Below are the code and all the weights of a small trained network. Each question names an input and a class and asks about switching units off, where a switched-off unit gives its printed mean instead of its output.

import numpy as np


def w(rows, s, z=0):
    codes = np.array(rows[::2]) - 128.0
    scale = np.full(codes.shape[1], s)
    scale[-1] = z or s
    return codes * scale


def f(y):
    return y / 2 * (1 + np.tanh(0.7978845608 * (y + 0.044715 * y**3)))


def log_softmax(a):
    a = a - a.max(-1, keepdims=True)
    return a - np.log(np.exp(a).sum(-1, keepdims=True))


def net(x, mask):
    res = np.array(x, float).reshape(1, 7) / 4 @ E
    y = f(res @ A[0][:, :-1].T + A[0][:, -1])
    res = res + np.where(mask, y, B[0][:, -1]) @ B[0][:, :-1]
    return log_softmax(res[-1] @ U[:, :-1].T + U[:, -1])


A, B = {}, {}
E = w([
[252,89,229,110,143,197,88,126],'x0',
[148,140,124,117,166,112,141,153],'x1',
[111,114,131,118,146,121,108,131],'x2',
[118,120,133,132,132,125,122,137],'x3',
[145,24,155,170,210,65,202,23],'x4',
[110,117,140,132,149,121,114,143],'x5',
[182,161,67,236,150,62,37,93],'x6',
],0.012)
A[0] = w([
[73,103,125,129,100,136,143,133,157],'N0',
[137,58,145,159,179,92,201,64,177],'N1',
[221,111,166,188,131,143,29,126,57],'N2',
[169,43,176,111,123,148,156,125,123],'N3',
[159,95,168,84,151,213,146,130,139],'N4',
[175,163,100,93,115,97,134,183,198],'N5',
[230,130,137,184,145,141,65,119,64],'N6',
[106,163,85,127,115,97,91,160,254],'N7',
[138,124,53,170,134,103,159,121,186],'N8',
[91,146,51,201,127,81,103,122,113],'N9',
[30,139,109,89,119,128,248,160,221],'N10',
[113,158,196,79,131,185,137,141,229],'N11',
[123,104,131,151,154,72,172,66,140],'N12',
[139,47,144,145,152,81,190,63,154],'N13',
],0.013,0.0073)
B[0] = w([
[138,158,145,85,116,103,113,92,166],'N0',
[123,62,190,137,181,78,177,105,246],'N1',
[67,155,99,10,139,127,139,67,221],'N2',
[132,141,206,140,139,172,207,140,192],'N3',
[175,162,205,158,143,198,192,206,201],'N4',
[86,135,128,153,59,158,61,106,190],'N5',
[46,122,139,46,163,99,118,76,212],'N6',
[45,157,89,160,114,171,27,114,234],'N7',
[109,118,50,160,151,102,99,89,206],'N8',
[153,143,60,220,155,102,118,167,244],'N9',
[35,119,160,15,174,117,116,1,252],'N10',
[183,84,186,64,83,197,86,175,212],'N11',
[174,71,130,113,179,46,146,148,210],'N12',
[173,66,144,173,161,84,195,114,235],'N13',
],0.0099,0.019)
U = w([
[62,178,119,48,129,175,90,100,245],'0',
[109,116,146,65,172,65,179,73,183],'1',
[101,201,53,245,120,149,75,142,125],'2',
[155,120,83,249,159,26,118,133,37],'3',
[196,142,163,71,86,192,95,248,106],'4',
[184,126,180,154,164,155,225,176,3],'5',
],0.011,0.0035)

Each question gives the input, the list of numbers given to net, and the class t.
The units are the neurons (one row each of A and B). Each row of codes is followed by its name. A weight is (code - 128) times the scale printed after its matrix; where a second scale follows, it is the last column's (A, B and U).
mask holds one flag per neuron, in row order. A switched-off neuron (its flag False) gives its mean, the last column of its row in B, instead of its output. The means were averaged over made-up inputs and are rounded, as every weight is.
A unit's drop is (log p(t) with every unit on - log p(t) with that unit switched off) / (log p(t) with every unit on - log p(t) with every unit switched off).
The circuit of an input: a set's keep is (log p(t) with only the set's units on - log p(t) with every unit switched off) / (log p(t) with every unit on - log p(t) with every unit switched off). Starting from the 12 units with the biggest drops (on a tie, the unit counted first), units are removed one at a time, each time the one whose removal leaves the highest keep (on an exact tie, the one counted first), for as long as the keep stays at least 0.8.
units of the circuit, in order: the units of the circuit, biggest drop first
most important unit: the unit with the biggest drop
top k neurons: the k neurons with the biggest drops, biggest first
drop when u is switched off: that unit's drop, to one decimal
input [-1,6,5,7,4,5,1], class 3: units of the circuit, in order => [N10, N2]
input [2,-7,-3,-5,-1,1,7], class 0: most important unit => N2
input [1,6,6,4,-6,-1,-1], class 4: units of the circuit, in order => [N10, N11]
input [0,6,-5,6,4,6,8], class 3: top 3 neurons => [N10, N9, N8]
input [-3,-6,6,7,8,1,1], class 3: units of the circuit, in order => [N2, N6]
input [5,-6,-5,3,6,2,0], class 5: top 3 neurons => [N10, N3, N4]
input [8,0,8,-8,-3,5,0], class 4: top 4 neurons => [N10, N4, N11, N7]
input [0,5,3,-6,7,3,2], class 3: top 2 neurons => [N10, N2]
input [1,6,-5,3,-1,0,-7], class 4: top 2 neurons => [N11, N4]
input [8,3,-6,8,-1,-6,2], class 0: top 2 neurons => [N2, N6]
input [-4,4,3,-1,-4,-3,0], class 0: top 2 neurons => [N10, N13]
input [0,0,3,0,-3,0,6], class 2: top 2 neurons => [N10, N9]
input [5,-5,-7,-3,0,3,2], class 0: drop when N12 is switched off => 0.3
input [7,-5,7,1,0,-2,6], class 0: units of the circuit, in order => [N1]
input [8,-3,2,-5,1,-7,-4], class 5: drop when N3 is switched off => 0.4
input [-7,-6,0,-6,-7,-7,8], class 2: drop when N6 is switched off => 0.0
input [8,5,-8,6,1,0,-6], class 5: drop when N7 is switched off => 0.1
